Below are the code and all the weights of a small trained network. Each question names an input and a class and asks about switching units off, where a switched-off unit gives its printed mean instead of its output.

import numpy as np


def w(rows, s, z=0):
    codes = np.array(rows[::2]) - 128.0
    scale = np.full(codes.shape[1], s)
    scale[-1] = z or s
    return codes * scale


def norm(h):
    return h / np.sqrt((h * h).mean(-1, keepdims=True) + 1e-5)


def f(y):
    return y / 2 * (1 + np.tanh(0.7978845608 * (y + 0.044715 * y**3)))


def log_softmax(a):
    a = a - a.max(-1, keepdims=True)
    return a - np.log(np.exp(a).sum(-1, keepdims=True))


def net(x, mask):
    res = np.array(x, float).reshape(1, 2) / 4 @ E
    u = 0
    for l in range(3):
        y = f(norm(res) @ A[l][:, :-1].T + A[l][:, -1])
        res = res + np.where(mask[u : u + 10], y, B[l][:, -1]) @ B[l][:, :-1]
        u += 10
    return log_softmax(norm(res)[-1] @ U[:, :-1].T + U[:, -1])


A, B = {}, {}
E = w([
[88,83,21,118,208,130,113,103,113,225],'x0',
[162,103,252,180,169,200,138,49,178,140],'x1',
],0.016)
A[0] = w([
[22,90,133,89,103,139,123,174,59,111,51],'L0N1',
[39,48,90,125,122,122,94,140,136,255,136],'L0N2',
[214,103,97,114,107,127,154,149,103,182,27],'L0N3',
[165,106,72,114,115,112,208,144,194,165,11],'L0N4',
[154,105,115,98,187,111,149,122,107,170,86],'L0N5',
[251,55,133,187,182,178,108,62,231,128,135],'L0N6',
[141,153,159,82,178,105,200,90,99,72,2],'L0N7',
[122,228,95,111,118,134,117,184,23,169,47],'L0N8',
[197,174,152,178,76,188,85,202,144,45,232],'L0N9',
[155,92,99,202,87,118,169,86,110,78,38],'L0N10',
],0.0063,0.004)
B[0] = w([
[86,165,110,207,114,251,43,60,188,65,149],'L0N1',
[223,159,255,6,45,93,97,166,192,126,248],'L0N2',
[82,125,160,76,129,248,63,197,133,86,117],'L0N3',
[104,127,143,111,137,178,90,174,151,101,119],'L0N4',
[95,168,239,30,100,186,93,196,188,97,154],'L0N5',
[44,157,3,174,115,106,154,159,14,34,255],'L0N6',
[64,145,136,91,176,160,126,243,181,195,114],'L0N7',
[170,83,63,157,87,222,143,24,192,53,179],'L0N8',
[39,110,149,57,95,87,135,85,150,244,236],'L0N9',
[91,144,112,114,126,160,115,171,189,173,114],'L0N10',
],0.007)
A[1] = w([
[150,146,105,135,125,109,117,130,120,119,95],'L1N1',
[129,103,171,229,215,181,148,84,136,141,71],'L1N2',
[91,109,146,139,161,123,165,115,107,174,82],'L1N3',
[147,110,167,204,206,216,141,76,141,148,96],'L1N4',
[131,128,112,164,166,132,148,195,44,95,1],'L1N5',
[151,105,158,170,112,105,141,155,157,109,45],'L1N6',
[190,89,177,166,105,144,126,186,188,108,61],'L1N7',
[211,97,128,123,102,173,82,72,175,97,128],'L1N8',
[91,121,89,149,112,115,167,76,122,167,151],'L1N9',
[142,68,99,108,255,160,97,125,157,251,71],'L1N10',
],0.013,0.0077)
B[1] = w([
[111,114,124,125,150,151,138,143,143,132,131],'L1N1',
[74,56,123,149,130,138,82,116,121,100,254],'L1N2',
[130,117,108,117,160,109,137,130,127,114,165],'L1N3',
[60,56,60,137,138,168,91,173,137,58,252],'L1N4',
[133,143,158,97,153,116,142,102,126,141,140],'L1N5',
[122,172,78,135,86,155,162,114,172,176,125],'L1N6',
[164,147,57,86,128,73,119,150,99,114,136],'L1N7',
[123,112,170,123,153,104,155,134,98,132,156],'L1N8',
[130,145,116,159,179,129,110,84,134,148,208],'L1N9',
[148,216,173,86,5,98,177,139,170,201,250],'L1N10',
],0.015,0.0084)
A[2] = w([
[113,126,96,93,158,55,83,101,140,105,119],'L2N1',
[59,90,109,158,182,98,107,66,147,164,110],'L2N2',
[106,169,104,134,225,103,129,64,61,206,90],'L2N3',
[238,111,202,123,193,103,108,177,64,67,50],'L2N4',
[208,152,105,206,149,168,122,130,122,153,10],'L2N5',
[151,130,221,79,96,117,143,151,124,87,46],'L2N6',
[123,159,160,160,158,143,140,129,138,168,2],'L2N7',
[135,127,31,135,103,115,69,184,120,64,149],'L2N8',
[143,145,11,122,133,115,100,184,108,109,46],'L2N9',
[149,167,197,183,78,128,167,143,149,105,19],'L2N10',
],0.012,0.0027)
B[2] = w([
[151,92,188,128,171,149,178,128,147,118,185],'L2N1',
[166,117,67,97,186,126,166,154,106,113,198],'L2N2',
[211,145,149,109,196,85,175,201,145,132,156],'L2N3',
[223,140,71,136,226,104,229,114,104,91,144],'L2N4',
[178,136,135,160,89,219,136,64,113,159,122],'L2N5',
[139,177,107,109,126,133,113,177,147,189,200],'L2N6',
[129,109,85,174,130,164,86,150,118,131,123],'L2N7',
[130,42,146,137,204,181,144,88,137,120,244],'L2N8',
[13,36,155,228,175,224,113,68,93,59,201],'L2N9',
[84,131,98,119,134,104,105,161,173,209,164],'L2N10',
],0.011)
U = w([
[26,7,90,145,188,162,108,108,127,54,201],'0',
[82,194,183,60,11,86,105,161,199,236,201],'1',
[234,146,113,93,247,75,175,156,121,139,241],'2',
[187,156,108,189,103,100,75,86,102,126,5],'3',
[155,184,127,187,114,117,90,91,47,146,2],'4',
[180,186,115,180,131,114,43,94,107,126,14],'5',
],0.013,0.0055)

Each question gives the input, the list of numbers given to net, and the class t.
The units are the neurons (one row each of A and B). Each row of codes is followed by its name. A weight is (code - 128) times the scale printed after its matrix; where a second scale follows, it is the last column's (A, B and U).
mask holds one flag per neuron, layer by layer. A switched-off neuron (its flag False) gives its mean, the last column of its row in B, instead of its output. The means were averaged over made-up inputs and are rounded, as every weight is.
A unit's drop is (log p(t) with every unit on - log p(t) with that unit switched off) / (log p(t) with every unit on - log p(t) with every unit switched off).
unit that matters most: the unit with the biggest drop
top k neurons: the k neurons with the biggest drops, biggest first
top k neurons in layer l: the k neurons of layer l with the biggest drops, biggest first
drop of u: that unit's drop, to one decimal
input [-7,2], class 1: unit that matters most	L0N9
input [3,-2], class 2: top 3 neurons in layer 0	[L0N2, L0N9, L0N6]
input [-2,0], class 2: top 2 neurons	[L0N9, L0N2]
input [3,2], class 2: top 3 neurons	[L1N4, L1N10, L1N2]
input [2,1], class 2: top 3 neurons	[L1N10, L1N4, L0N9]
input [8,-7], class 1: top 4 neurons	[L0N6, L1N10, L1N4, L1N2]
input [-4,3], class 1: top 2 neurons	[L0N9, L1N4]
input [6,5], class 1: top 2 neurons	[L1N10, L0N2]
input [1,3], class 2: top 2 neurons	[L0N6, L1N5]
input [-2,-3], class 2: top 4 neurons	[L0N2, L1N9, L1N4, L1N10]
input [0,-2], class 2: top 4 neurons	[L0N6, L1N8, L1N10, L1N4]
input [6,-5], class 1: top 2 neurons	[L0N6, L1N10]
input [0,-1], class 2: top 2 neurons	[L1N8, L1N10]
input [1,2], class 2: unit that matters most	L0N6
input [-2,1], class 2: drop of L0N2	0.4
input [1,1], class 2: drop of L1N4	0.8
input [6,4], class 1: drop of L1N10	1.5
